[  6   3   6  -1 -12   2   3  -2  -6 -16  -7 -10 -11   8   8  -6  13 -41
  14  -8  18  -1  28  40   8   9  -1 -19  14  -6  25 -14   1   5 -17 -28
  30   5  -6   8  30   9  -9  21 -10 -11   4  15 -10 -12  45   4 -15   4
 -15 -10  10 -24   4  13  -8   2  41  21  -6  -1   8 -26   6  -4  -4  -8
  20  10 -24]  <99>
[-11  -2   6   9  -7  -3  -2  -4  -3  -5  -5  -2  -7  -2   6  -6   8  -2
   5  -4   3   9  -3  22   8  19  -4  -8 -14   0   1  -7  -2  17  -5  -9
  17   8  -5   8  13   4   2   1   1 -13   4  12  -2   3   0  -2  -6  -8
   1 -13   3 -14   5   3  -9  10  17  20  -6   9  -3 -11  -5  -2  -3   0
  15  13 -16]  <91>
[-13  -3   2  24 -11  24  -6  26   5 -33   9   6  15  -8   2   0  -8  24
  16  -1   3 -23   0   3 -16 -29  -5  -3  19   0  -5  -4   2   1  18  17
 -28  11  -6  -1 -11   8  -3 -19  -9  -3  -8 -15   9  -3 -19   0  -2   0
   4 -14   3  -5   4  -4 -26   2  -4  -9   4   9   4  -4  18  -1  14   0
  14 -10   6]  <100>
[ 16  -9   0  -3 -15   1 -10   1   9   4 -17  -9 -22 -22   2   0   1  -9
   2  -3   0 -17  20  16  10 -12  -2  11  -6   5   7  -2   2  -1 -19 -19
   9   7 -10   9   1   4   6  31  -3   7  -1   7 -11  -6  26 -16  -4   6
  -9  -8   0 -25   8   4 -20   8  -2  35  -7 -26  14  -7  -8   1 -13  -4
  12   7   8]  <102>
[ 19   6  -6 -14   0  -8   0  -5  14  -6 -10  -3  -2   2 -11   3  -1   3
  -5   4  15 -35   2  -2  -6 -17  -1 -21   2  -4  -3  10  -3 -10 -20  -6
  11   1 -34   3   8   2  -4  23   1  10 -12   0  -9  -3  21 -11   6  -4
   3  12  -2   4  -8   7  -1  -9  -4   2  -4  -9   2  -1  -1  11 -12   2
 -27   0 -16]  <99>
[  1 -10  -5  -4  -3 -13   8  -4  -5 -19  -1   6  16  -5  -7   5  -1  33
   0  -5  -8  17 -24   1   1   6   1 -15  -8  -8  -4   4  -3   0  -3  14
 -19  -7 -27   7 -17  -5  -3 -20  -3 -28  -7  -6   4   3  -7  26   2   9
   5  -8   9   7  -7   4   3   6  -7  -6 -14  -2   6  16  -9   8   3  -5
 -14  -4   5]  <100>
[ -1   8  -3 -14  -5  16  -4  12   1  -1 -19   0   5   9   0  -1   5  14
  11   2   6 -22  18 -11 -18 -15  -3   0  17   0 -14  -9  -1  -2  -7 -14
   2   4  13  -5  10   4  -9  -5  -7  34  -2   7   3  -5   5 -16   3  11
   1   3   0  -3  -2   0 -11 -23   0  15   6  -8  -9 -12 -13  -1   3   1
   5  -4  -6]  <102>
[ -6   7   9  14  12  -9  -5 -14   0  45   5  -3 -25   6   5 -24  13 -35
  -7   3   5 -11  17  14   3  10 -13   1  -9   7   5  -8  -1  19   3  -2
  15   3  34   3  37   6   2  13   9  34   6   9  -7   3   2 -28  -4 -14
   1  14  -6   8  -1  13  -2   4  31   5   7   9  -7 -26   2 -14 -15   2
  26  16  14]  <91>
[ -7  -2   8  -4  -2  -2  -2  -9 -11  12  -3  -8 -19  -3  13  -3  10 -35
   2  -6   2  25  11  23  16  28   0   9 -18   2  12  -9   1  13  -5 -25
  28   4  13   5  14  -1   5   9   0  -8  15  20  -2   1  13  -2  -9  -3
 -10  -8  -2 -17  11   1   2   9  17  24   1   3  -5  -9 -10  -6  -4  -1
  22  13 -16]  <102>
[-11 -10   6   7  -1 -14 -16 -16   2  29  -9  -3 -27  -9   8  -7   5 -18
  -9   0 -11  24  -6  10  13  19  -3  18 -39   8   6  -5   0  13   3   2
   6  -4  26   5   9  -1   5  -2   4  21  14   9  -3   3  -6 -15   0  -4
  -7  -3  -2 -15  16   0   4  13  12  17   2  -8   3  -9 -14  -6  -9   2
  25  15  12]  <97>
[  3  -9  -5  -7  -2  -8   3  -7   3 -13  -6   2   7  -5  -4   5  -3  26
  -5  -1   2  -3 -18   0   0  -4  -2 -17 -11  -4 -11   6  -5  -5  -8   6
  -6  -8 -36   6 -11  -3  -1  -9  -6 -11 -10  -1   0   0  -2   5   6  -1
   7   1   2   4  -4   2  -1   1  -7  -2  -9  -6  -1  13  -9   9  -4  -1
 -20  -2  -8]  <100>
[ -2  -1  -6  -6 -11   9   6  11 -11 -27  -8   3  17   4  -2   3   6  20
  15  -7  -1  -1   8   9  -9  -4  -1 -14  25  -9   0  -7  -2   5  -6  -6
  -9   3  -7   4   6   1  -6 -14 -14 -10  -3   1   3  -1  11  16  -2  24
   0 -13  14  -8   0   6 -14  -9  11  10  -5  -3   1  -6  -4   1   9 -11
   7  -5  -6]  <100>
[ -3  -8   5  15 -12   6 -19   5   1   3  -3  -3  -3  -6  13   5  -3 -26
   4   3 -10  35  15  -6  21  14  12  35   3   6  26 -12   8   0  12   6
   2  -3  54  -8  -7   1   2  18   0   0  12  -6  -3   4   2   8   4  10
 -17 -24   6 -43  13 -15   4  10   4  16   5 -10  19 -10   6  -8  12  -2
  36   2   3]  <102>
[ -2 -11   2   9  -1 -11   2  -4  -7   8   7   0  -3  -8   1  -6   1  -1
  -4  -6 -12  25 -10   9  14  20  -1   8 -14  -1   4  -2  -1  11   3   5
  -2  -2   5   9  -7  -4   7  -4   8 -26   2   0   1   7 -13  14  -7  -2
   1 -11   2  -1   3   3   0  18  -1   9  -6   8   4   5  -2  -3   0  -4
   8   5  14]  <91>
[  0  -7   0   5   8 -37  -3 -32  -1  43  -2   3 -22   1  -3 -14   9  -4
 -20   0  -9  20 -20   2  16  24  -6  -2 -37   3   1   0  -4  15  -7  14
   3 -11   8  11  14  -5   2   3  12   5   5   4  -6  10  -8  -4   0  -7
   6   9   1   7  -3  13  12  14  11   8  -8  -1   3  -2 -18  -7 -13  -1
  -1  15  23]  <97>
[ 42 -16 -13 -14   0 -35  19 -19   2  -6  12 -12 -25 -20  -9  10  -9 -40
 -20 -11   3  -1   3  34  28  -4   7  -7 -22  -6  30  11  -5 -20 -30 -14
   8  -6 -74  18 -26  -5  10  49   1 -65 -13  -4 -11  -5  54  25 -10   1
 -17   4  -5   5  -5  21   6  30 -15   2 -31 -25  33  27   8  13 -34 -11
 -38   6  23]  <99>
[  7  -9  -3  -5  -5 -25   5 -22  -8   7  -8  -1  -7  -6   1   0   9  -3
  -7  -5  -8  35  -6  11  18  25   2  -1 -15  -5  13  -2  -1   5 -15  -3
   3  -9   0  10   0  -7  -2   6   1 -23  -1   4  -3   4  16  20  -4  12
  -8 -11  11 -15   1   7   5   9   9  19 -14 -13  17   3 -15   2  -5  -9
   4   9   9]  <99>
[ 11   6  -1  -6   7   7  25  11 -13 -20  29  -5   6   5  -5   4  -8 -34
   5  -5   9  -8  14  20   4  -1   5  -9  27  -8  14   2   0 -13   0 -20
   9   6 -34   0 -12  -1   9  13   0 -52  -9  -1   3  -6  20  20 -16  -5
  -6   6  -5  22  -3   5   2   8  -7 -20  -9  17   0  15  25  -1   1  -4
 -17  -7  -3]  <99>
[  8  -8   3   9 -11 -10   0  -3  -1 -15   3  -4  -8 -11   4   2  -1 -18
   0  -4  -1   9   1  25  17  12   2  -4  -9  -1  17  -3  -1   5 -10  -4
  11   3 -19  10  -2   1   4  28   1 -38   1   2  -5   2  16  13 -10  -5
  -7 -18   5 -22   6   5  -8  21   6  16 -11   0  12  -2   9   3  -5  -4
   5   8  -7]  <99>
[ 20  -2  -2  25  -4 -11 -45  -7  51  40 -26   2 -28 -17  -9 -10 -10  28
 -19  20  -1 -77  -4 -33 -15 -57 -13  10 -33  18 -16  11   0  -1 -11  37
 -18  -1  11  -1  15  11  -4  33  10  80 -12 -20 -22  -1 -14 -63  24 -15
  14  19 -11  -9  -6   3 -24  -4 -13  14  11 -29  14 -20  -4   4 -21  15
   4   5  30]  <97>
[ 16  -5   0  26  -9  -7 -29   3  31  26 -14   1 -17 -15  -7  -7  -7  17
 -12  17  -9 -41   0 -22  -1 -30  -2  18 -13  16  -5   7   0   4  -8  28
 -12   2  24   0   0   3   1  35  13  38  -6 -18 -14   4 -19 -30  11  -9
   6  -2  -4 -15   1  -2 -19   8 -15  18   7 -17  16 -12   6   3  -8   7
   9   3  25]  <91>
[ 18  10   7 -19   0  -1  -2   4  19 -15 -21   3  16   4 -19   6  -4  56
  -1   8  13 -59  -7 -24 -28 -43  -7 -33  11  -3 -30  16  -6 -14 -19   5
 -11   0 -48   0   1   1 -13  -4  -6  37 -19  -5  -4  -5   7 -17  16   7
  17  19  -2  17 -16   1 -10 -28 -17  -8   0 -17  -8   4 -11  15  -8   5
 -43 -11 -12]  <100>

[  0   8  15 -23  -3  16  27   9 -43  -2  -9 -12 -20  -9 -16 -28   9   9
 -10  -3  -6   3  78   3 -16 -61  51  20  15 -17  28   9  -4  20  14  44
  19  11  -2 -13  11 -44  34   0  -2 -10  -5 -29  19   9 -15   0 -42 -59
 -25  18  -8 -21  15  23   8   2  20   2  10  49  13  28 -68   9 -68  -5
   8  23 -10]  [20]
[ 13 -14   0 -15  15 -12  25  28 -38 -14   1   9 -38 -14 -15  35  54  78
 -34  -5 -18  30  72  10 -21 -40  13 -49  -6  23  40  -7  -9  15   5   4
  -3   1  -6  -6   0 -52  -4 -16  22  28 -10 -33  27 -16 -28 -27 -79 -88
  -7 -10 -11 -26   3  18 -24  18  15   0  14  13  -7  30 -32  14  25  -6
   4  -4 -15]  [20]
[ 14  16   5  23   3  -7  21  44 -39   1  -4 -23  18  37 -24 -30  13  19
 -11  17   6 -11  79 -12  -3 -21  49  -6   9  25  -5   3  -8  11 -11   0
 -11 -11  10  18  17 -16  71   7  -9   6  12 -10  -1 -11  -7   9 104 -60
 -27  16   9 -40  -9  11  -7  22 -22  30 -19  27  24  28 -36 -75 -62  -6
  -3  -8   5]  [26]
[ 18   7  -9  11   8   5  68   3  -7   0 -19 -13  52  12  -3  28  -1   4
  -3  -4   0 -21   8 -16  -1 -34  46 -16  23  11 -14 -10  -2 -23  -2   1
 -16  15  17  13  10   4  39   6 -18  29  -2  13 -26  -9   7  29  79 -15
 -27  64  10  -5 -31  40  37  22 -14  -4  -5  -5   6  -5 -32  24 -53 -27
   3  29  14]  [26]
[ -2   5  19  37  16   6  19  36 -48   2  -9 -14   5  -6 -17 -29   6  32
 -11 -11   0   8  90  -5   5 -46  13  12  13 -13  12  16   3  34   3   4
 -26   7  28  13  14 -82  51   9 -17   3 -10 -21  28   1 -34   8  83 -61
 -24   4  -8 -32  18  13 -69  25  21  -5  -1   9  -3  57 -64  -6 -45 -16
   0   2 -11]  [26]
[ 12  -8  -4 -25   7 -12 -18 -14 -58  -2  12   3  -6  -6   5  12   6  30
 -22   4  24   8  14   4  25 -38  21 -53  20  -1 -11   5  11   2  17  11
  -5   0 -18 -11 -14 -37  34 -11   0   6  13 -18  25 -11 -26 -13 -50 -45
  -6  -5 -15  32   2   9  -9 -10  47  29  13  37  -2   1 -27  -7 -22 -28
  -9 -24   3]  [20]
[ -9  35  17  -3  -3 -15  -3   9   2 -11  17 -13  -5  -2  -2 -23   3   9
 -15  -4   8  20  49   2   1  -7   2   1  32  18   3   3 -11  27  18  25
   2  12  -3 -28   0 -25   2   7 -21  -5  16 -14  13  -3 -31 -11 -62 -56
 -10 -11 -10  -5 -11   7  -8  64  39  18  23 -10   6  29 -13  32 -29  -8
   2  22   7]  [20]
[  5  15  -8  -8   7 -13  -9  23 -49 -20   9   4 -22  -1  -5 -28  25  16
  -4  -9 -11  29  88   6  15 -43   6 -45 -20   4   0   1 -12  17  50  11
   3   5   8   6   9 -74   0   8  22 -13  -8 -33  45 -10 -48 -13 -97 -82
  -8   6 -59 -28 -11   4 -43 -13  59   7  14   4  21  40 -61   7 -52  -8
  -6   2  -5]  [20]
[   5   -5  -17   -9    3    3   26   10  -15    1    9  -24   11   -8
    0   24   15   -7  -10   -3   -8   26   40   -9   -8  -20   26  -60
  -17   -3   15    5   -1  -12    7   22    3   12   -8    9    6  -41
   -3  -14   25    5   10  -12   25  -18  -40  -22 -111  -67  -31    3
  -26  -26   17    2   13    0   24   14   10   18    8    6  -43   20
  -34   -9    3   16    6]  [20]
[ 17   5   5 -37  11   2  -5  12 -42  -2  -3 -30  -2  -1 -28 -54  11  17
  -6  -5   7  -2 118  -8 -19 -30  41  -2  -5   0 -11  27 -17  41   5  20
  -9   0  12  -4  -1 -60  21  -2  -1   0  -9 -25  13 -29 -49   0 -99 -50
 -12  -5 -31 -92 -12  20   5  10  53  -9   1  36  15  31 -74  -4 -67  -6
 -31  17 -14]  [20]
